Each row of numbers stands for one object and depends on some of the facts below. Use the named rows to name the rest.

Some facts about the objects:
Φ: uses; π: points at; ρ: is of sort
Z885 Φ Z654; Z885 Φ Z676; Z998 Φ Z719; Z228 Φ Z460; Z228 Φ Z791
Z228 Φ Z471; Z228 Φ Z573; Z693 Φ Z2; Z6 Φ Z491; Z6 Φ Z258
Z6 Φ Z772; Z6 Φ Z995; Z411 Φ Z728; Z411 Φ Z169; Z411 Φ Z567
Z638 Φ Z561; Z638 Φ Z852; Z638 Φ Z658; Z638 Φ Z46; Z868 Φ Z797
Z600 Φ Z969; Z600 Φ Z414; Z886 Φ Z460; Z886 Φ Z728; Z650 Φ Z116
Z650 Φ Z56; Z805 Φ Z298; Z805 Φ Z808; Z396 Φ Z414; Z396 Φ Z754
Z396 Φ Z797; Z396 Φ Z378; Z250 Φ Z300; Z250 Φ Z116; Z250 Φ Z87
Z250 Φ Z731; Z171 Φ Z23; Z171 Φ Z858; Z59 Φ Z472; Z119 Φ Z969
Z558 Φ Z326; Z558 Φ Z163; Z38 Φ Z698; Z38 Φ Z791; Z814 Φ Z536
Z41 Φ Z46; Z910 Φ Z698; Z544 Φ Z646; Z544 Φ Z658; Z233 Φ Z125
Z233 Φ Z232; Z361 Φ Z116; Z361 Φ Z772; Z803 Φ Z153; Z803 Φ Z509
Z7 Φ Z696; Z7 Φ Z573; Z7 Φ Z579; Z7 Φ Z444; Z468 Φ Z69
Z705 Φ Z784; Z152 Φ Z912; Z574 Φ Z995; Z288 Φ Z14; Z197 Φ Z414
Z197 Φ Z692; Z957 Φ Z312; Z957 Φ Z115; Z448 Φ Z895; Z448 Φ Z845
Z448 Φ Z472; Z897 Φ Z163; Z897 Φ Z605; Z253 Φ Z472; Z599 Φ Z378
Z285 Φ Z486; Z270 Φ Z728; Z270 Φ Z300; Z270 Φ Z161; Z390 Φ Z460
Z679 Φ Z69; Z679 Φ Z116; Z780 Φ Z189; Z879 Φ Z298; Z879 Φ Z2
Z761 Φ Z719; Z761 Φ Z69; Z218 Φ Z153; Z218 Φ Z2; Z218 Φ Z125
Z592 Φ Z676; Z643 Φ Z153; Z643 Φ Z731; Z643 Φ Z189; Z643 Φ Z605
Z522 Φ Z350; Z522 Φ Z799; Z12 Φ Z414; Z545 Φ Z696; Z545 Φ Z305
Z545 Φ Z125; Z545 Φ Z334; Z140 Φ Z471; Z140 Φ Z300; Z140 Φ Z858
Z19 Φ Z797; Z975 Φ Z858; Z975 Φ Z519; Z975 Φ Z344; Z975 Φ Z334
Z839 Φ Z808; Z46 π Z414; Z169 π Z7; Z693 π Z232; Z772 π Z2
Z638 π Z396; Z868 π Z897; Z650 π Z772; Z396 π Z56; Z852 π Z638
Z250 π Z46; Z171 π Z491; Z59 π Z650; Z579 π Z250; Z38 π Z599
Z814 π Z298; Z41 π Z791; Z799 π Z140; Z719 π Z692; Z233 π Z797
Z69 π Z579; Z464 π Z910; Z87 π Z676; Z803 π Z326; Z7 π Z12
Z468 π Z171; Z658 π Z41; Z152 π Z852; Z344 π Z895; Z197 π Z879
Z897 π Z592; Z253 π Z19; Z599 π Z163; Z14 π Z814; Z2 π Z643
Z646 π Z545; Z232 π Z486; Z679 π Z253; Z414 π Z334; Z780 π Z975
Z56 π Z344; Z995 π Z719; Z218 π Z784; Z592 π Z197; Z298 π Z679
Z163 π Z169; Z334 π Z87; Z305 π Z658; Z895 π Z868; Z140 π Z995
Z19 π Z270; Z975 π Z468; Z491 ρ 202; Z46 ρ 202; Z567 ρ 923
Z808 ρ 202; Z696 ρ 202; Z692 ρ 923; Z885 ρ 923; Z998 ρ 923
Z300 ρ 202; Z228 ρ 923; Z350 ρ 923; Z169 ρ 202; Z693 ρ 923
Z6 ρ 202; Z654 ρ 923; Z471 ρ 202; Z411 ρ 923; Z486 ρ 923
Z772 ρ 202; Z638 ρ 202; Z754 ρ 923; Z868 ρ 202; Z23 ρ 202
Z600 ρ 923; Z886 ρ 202; Z728 ρ 202; Z650 ρ 202; Z805 ρ 202
Z396 ρ 923; Z852 ρ 202; Z250 ρ 923; Z258 ρ 923; Z171 ρ 923
Z326 ρ 923; Z59 ρ 202; Z119 ρ 202; Z558 ρ 202; Z579 ρ 923
Z38 ρ 923; Z814 ρ 923; Z116 ρ 202; Z41 ρ 202; Z910 ρ 923
Z799 ρ 202; Z719 ρ 202; Z544 ρ 202; Z233 ρ 202; Z69 ρ 923
Z573 ρ 923; Z361 ρ 202; Z464 ρ 923; Z858 ρ 202; Z87 ρ 202
Z444 ρ 202; Z803 ρ 202; Z912 ρ 923; Z7 ρ 202; Z797 ρ 202
Z468 ρ 202; Z605 ρ 923; Z705 ρ 202; Z658 ρ 923; Z152 ρ 923
Z574 ρ 923; Z969 ρ 923; Z748 ρ 202; Z344 ρ 202; Z519 ρ 202
Z288 ρ 923; Z197 ρ 202; Z957 ρ 923; Z448 ρ 923; Z791 ρ 202
Z378 ρ 923; Z312 ρ 923; Z897 ρ 923; Z253 ρ 923; Z599 ρ 923
Z14 ρ 923; Z285 ρ 202; Z189 ρ 923; Z2 ρ 202; Z270 ρ 923
Z784 ρ 923; Z646 ρ 202; Z232 ρ 923; Z390 ρ 202; Z679 ρ 202
Z125 ρ 202; Z414 ρ 923; Z780 ρ 202; Z56 ρ 923; Z879 ρ 202
Z761 ρ 923; Z995 ρ 923; Z698 ρ 923; Z218 ρ 202; Z676 ρ 202
Z592 ρ 202; Z153 ρ 923; Z472 ρ 923; Z643 ρ 923; Z522 ρ 202
Z12 ρ 202; Z161 ρ 202; Z298 ρ 202; Z163 ρ 923; Z545 ρ 202
Z334 ρ 202; Z305 ρ 202; Z895 ρ 923; Z115 ρ 202; Z140 ρ 202
Z536 ρ 202; Z731 ρ 202; Z561 ρ 202; Z19 ρ 923; Z460 ρ 923
Z975 ρ 923; Z509 ρ 202; Z839 ρ 202; Z845 ρ 923

Some objects and their rows:
Z161: [-11   1  -6  -2   4  -7  -2  -2  -1  -5  -1   3 -10  -1   3   0   2   5
   1   2   1  13  -4  -3   2  10  20  -1]
Z885: [ 22  -4   6   6  -8   8   9  -6  -1   7   5   8  -2   4   1   3  -1   0
   1  -2  -1 -12   4  12   0   0 -35   6]
Z561: [ -2   8  -6  -7   3  -1   3  -7  -2 -11  -2  -5 -26  -3  -8   8  -1   7
   4   4  -8   6  -9   3  -2  15   2   2]
Z344: [-12   4  -2  -3   2  -3   2  -2   1  -8   0  -4 -11  -4   1   2   4   2
   3   2  -3   9  -6  -3   3   8  17   2]
Z910: [ 15   4   7   5   0  14   2   0   4   7   8  -5   8   4  -2   0   3  -6
   2  -8   5  -8   5   8   3 -15 -24   8]
Z218: [  1   2   2  -7   1   3  -1   4   6 -11  -2 -30  14   2 -24  -2   2  -3
 -12   5   2  -2  -7 -32   2   8  15  11]
Z119: [ -1   2   2  -9   7   7  -7 -12   0 -11   4  -7  14   5 -14   5  10   5
   8  -1   3   3  -7  -1  -1  19   3   2]
Z285: [  9   0  -1  -4   0  -2   1  -8  -2  -9   4  13  -2   3 -10   2   6   5
  -1   2   8   2  -5  -5  -2  24   5   4]
Z719: [-40  16   7   5  12 -15  -3   7  13  -5   6 -18  -2  -5 -13 -10   2  -8
   2 -13  13  17  -4 -10   6  -8  23   9]
Z692: [ -6  10   2   1   6  16 -13   0  -1   5  -8 -23   3  -2   1   6  -3   2
  10   0 -17  -9   1  17  -2 -33 -20  -1]
Z679: [  4  12  -8  -3  -2 -13   4  -3  17 -12   2 -12  12  -1 -38   2   6   3
   5  -4  13  13  -2  11 -17  10   1 -10]
Z444: [ -5  -1  -5  -2   1 -10   3  -5  -8  -5  -2  11 -18  -2   1   4  -3   9
  -2   4  -4   9  -5  -2  -1  22   8  -5]
Z658: [ -1   7   5   5   1  12  -3   2   1   6  -4 -11  -7  -3   5   3  -3  -4
   7  -4 -11  -5   3  12   1 -22 -17   6]
Z579: [  1   4  -1   2  -1  11   1   2  -2   8  -7  -8 -11  -2   2   5  -6   4
   4   3 -16  -7   0  14  -2 -26 -21  -2]
Z748: [ -5  13  -3  -7   8   9  -2  -7   4 -13  -4 -19 -16  -3 -11   6   3   7
   5   0  -9   6 -10   3   1   0   3   4]
Z448: [  8 -11   2   4  -3  10   2   7  -3   7   5  35  19  -1 -13   6  -9  -7
  -1  -8  -2 -18  11   1   2 -14   2   1]
Z233: [  4 -12  -1  -3  -5 -10   9  -5  -5  -8   4   6   5   2 -10  -4   1   2
 -12   5   6   2  -3 -21  -1  26  11   5]

Rows to name:
No name comes twice in this set of rows, the named rows included.
[-14 -19   3  12  -2  -6  -1  20 -11  15   2  58  13  -9   4   4 -15 -14
  -5  -6 -10 -13  15  -5   6 -15  39  -4] | Z472
[  6  29 -14 -10   8  -8 -17   6  -6 -28 -12 -10 -21  -6  12   0  -4   7
  -1 -17   1  -7  -1  -5   4   9 -10 -14] | Z797
[ -1  -8  10  -3   6   9 -20  -9 -11   9  -2  -8  36   7   2   4   3   4
  10  -3  -4 -14   3  13  -4  -3 -29  -3] | Z600
[ 18   0  -1  -6   4   0 -20  -2 -15  -3  -8   2  22   5  13   1  -4   5
   2 -12   4 -23   7   6  -2  -4 -38 -11] | Z396
[  1 -27  -4   2  -4 -21   7   2 -14  -1  10  74   9  -1 -14   4  -9  -3
 -11  -6   9  -2   4 -15   2  36  43  -2] | Z59

Now the same objects, written a new way:
Named rows:
Z886: [-13 -10   0  27   0  -5  31 -20   0 -17 -18   7   3  30  -3  13   4  -7
 -13  15   3  -8  -4  11  -2  24]
Z558: [-7  1  0  9  2  1 23  0 -2 -6 -8  9  5  0  4  2  1 -1 -3  1 -7 -4  4 26
  1  3]
Z805: [ -9   4  -7   6   6   3  34  18  -3  -8  -4   8   6   2  13   3   2  -2
   0  -6 -17  -4   2  26  -7   6]
Z814: [ -5  -3   5  -2  -5   1  17   4  -6  -7  -1  11  -6   0   9   2   0  -2
   6   3  -9  -7  -2 -15  -2  12]
Z414: [ 11  -8  -1  26 -18 -15 -44  42   4  -1  23  -8 -14 -19   4  -3  -9   7
   4   2 -15   1 -14 -18  20 -15]
Z957: [ -4  -2   8  -5   1   0  15   2  -3  -3  -3  13  -1  -4   5   1   1  -1
   6   0  -7  -5   4 -14   6   8]
Z258: [  4  -1  -3 -12   4   1 -30   8   6   8   6 -10   2   0  -6  -3   0   0
  -1  -2   9   2   0 -28   0  -1]
Z698: [  4  -3   1  -9   5  -2  -9  -8   4   6   3  -7  -2   3  -7   0   0   1
   5   0  10   3  -2 -32   2   2]
Z140: [ -7  -3  10  12   3  -4  41 -27  -6 -10 -12  11   2  12  -1  11   0  -1
  -2   2  -2  -3   0  17   5   7]
Z643: [ -6   0   5  -9  10   3  34   7  -6  -3  -2  11   1  -2   9   4   1   0
  11  -8 -13  -5   5 -12   2  11]
Z472: [ -2   2 -12 -19 -30   2  13  13  20   9 -11   0  -8 -23   7 -32  -1  -1
  -4   0  48   0  10 -36   6  -8]
Z115: [  5   2  -7   3   0  -1  -7  -4   2   3   3 -11   0   2  -5  -1  -1   1
  -5  -1   6   5  -4  10  -4  -9]
Z693: [ -6   4  -9  -9   8   7  48  31  -9  -9   3   7  -2   2  24   4   1  -2
  17 -13 -29  -4  -5  -9 -11  18]
Z312: [  6  -1  -1 -11   0   0 -16  -2   2   5   8  -7  -4   0  -3  -3  -1   1
   6  -3   5   3  -5 -26  -2   0]
Z509: [  3   3 -13   2  -3   2 -16   7   3   3   5 -14   3   7  -2  -2   0  -1
  -8  -1   4   4  -6  10  -8  -6]
Z152: [ -8  -4   4  -1  -6   2  13   5  -4  -6  -4  11  -5  -2   9   1   1  -3
   3   3 -11  -6   0 -12  -4  12]
Z468: [ -3   3  22   1 -12   4  -5 -16 -14  -9   6  12  -6   6   1   8  -5  -5
  -6  -5 -22  -3  15  45 -13 -11]

Rows to name:
No name comes twice in this set of rows, the named rows included.
[ -9 -10  11   7   5  -5  31 -22  -1 -10 -12  13   0  17  -5  11   3  -3
   0   7   3  -7  -2 -29   5  23] | Z228
[  9  -4  -1   9 -13  -9 -10  17   0  -2  17  -9 -16  -1   3  -1  -7   4
   8  -6  -8   4 -12 -29   6  -6] | Z969
[-11   4  -5  -1 -26   0  62   3  10  -3 -23  18  -2 -26  14 -25  -2   0
  -5   2  33  -6  17  18  14  -9] | Z59
[ -8  -4  16  -6  -4   4 -10   2  -5  -6   1  12  -4  13  -2   7   1  -8
  -8   0 -13  -8  10  -6  -8  10] | Z250
[  7   3  -8 -11   2   3  15   4  -5   2  11 -11  -8   3   8  -1  -3   3
  15 -10  -8   6 -13 -29 -10   4] | Z153
[  5  11 -21  -5  13   5  30  20  -3   1   9 -18   3   5  12   0   0   4
  13 -21 -12   8  -9  10 -11  -2] | Z2
[ 10   3  23 -22  -9   4 -36 -21 -10   6  18  -6 -14   7 -10   6  -7  -1
   4 -10  -9   6   7  -7 -12 -17] | Z69
[ -2 -10   3  -1  13  -5 -12 -16  10   4  -6  -9   5  21 -19   6   5  -3
  -6   4  23   0  -3 -46   8  16] | Z460
[-11  -8   5  21   6  -6  27 -22   1 -12 -17   9   7  20  -7  12   6  -4
 -10  10   7  -7   1   7   6  17] | Z390
[  5  -3  -5  -7   0   3 -54  15   7   9   4  -5   2  -9  -3  -7   3   1
  -3  10   6   0  -4 -20   0   1] | Z378
[-13   0  -1 -13 -18   2  40  20  15   3 -21  21   0 -28  10 -25   1  -2
  -4   2  36 -10  23 -20  17   0] | Z253

Now the same objects, written a new way:
Some objects and their rows:
Z698: [-12 -13 -37  -2  22 -35  68  -9   3  33  25  24  38  20  32]
Z599: [-31 -33 -33 -11 -33  -1 -59   2 -42  -2  21  -1  22 -26  12]
Z285: [  0 -18  27  13   5  11 -33  -1  20 -11   0 -13 -11  23 -25]
Z491: [-31  32  16 -14  44  -9 -33  33 -11 -13 -57  13   4  29 -56]
Z897: [ 37 -32 -43  37 -16   0  13 -33 -22   4 -48  10 -16 -62 -26]
Z218: [ 44   9  17  42  11 -13 -54 -43  -5 -18 -20 -44 -33 -10   2]
Z312: [ -8 -12 -22 -21 -14   8  37  -5 -34  17  16  19   7  24 -18]
Z696: [ 27  28  -6  -9  51 -26 -11   6  23  38  30  -8 -19  31  41]
Z250: [ 18   8  -3  30 -19  24  -6 -41   4 -10 -40  14  32 -81 -11]
Z305: [ 35  31   4 -11  34  -9 -29   3  12  29  26 -12 -32  30  33]
Z791: [ -1  -2   6  18  49 -37  39  24  58  20  22   2  22  34  31]
Z253: [-40  -2   2  54 -38   1  13 -31 -20 -12  55  43 -42 -18 -28]
Z567: [  3  11 -17  19 -22   4  82  16  -5 -18   3  17  52  -1  35]
Z544: [-17 -30  57 -14 -28   2 -43 -13  54 -13 -55  -3 -40  27  30]
Z115: [  2 -11  13 -11  13   9  12  25  18   2   9  -6 -16  45 -31]
Z845: [-41  15 -12  21 -30 -12  50  -1 -26  -5  61  42 -48 -10 -24]
Z140: [ 28  20  29  55  10  32 -53  -5  59  -3 -10  -6  22 -28  26]

Name these rows:
No name comes twice in this set of rows, the named rows included.
[-43  -9  13  71 -41   5  -1 -39 -17 -18  50  41 -39 -24 -29] | Z448
[ 16  10   0  56 -32  28  21 -23   9 -22 -20  16  59 -44  31] | Z270
[ 15  28  22  15   5   6  46  52  44 -23 -14  -7  26  -8  17] | Z161
[  4  -7  24  63  20  -6  -3   4  62 -11   2  -6  37  11  31] | Z390
[ 22 -23 -55  -8  -6 -11  46   5 -27  20 -22  21 -23 -30 -18] | Z326
[ -7  14  45   2  19  18 -28 -16  35 -14 -36 -12  15 -48 -48] | Z650
[ 29  26  -8  27 -24  42 -39 -28  -7  16  11  25  24 -28  40] | Z171
[ 42  -7   2  28  11  -8 -12   0  24 -11 -42 -22 -33 -37 -28] | Z780
[-18 -34  63  -6 -37   5 -56 -29  61 -14 -66  -4 -35  25  33] | Z638
[ 21 -11  27  53  36 -17 -73 -47  48  20  12  -8   4   6  32] | Z7
[ 18  31  19 -10  20   1  32  40  33  -9 -27 -11   4 -39 -21] | Z87
[-36  13  -6   6  10   6 -35 -30 -51 -10 -52  41  28  -2 -41] | Z574
[-16  10  35 -71  27   5  43  11  38  11  33 -23   1 -23 -43] | Z719
[ -6 -11  20   5   6   4 -11  13  21  -6   5  -9 -17  22 -26] | Z748

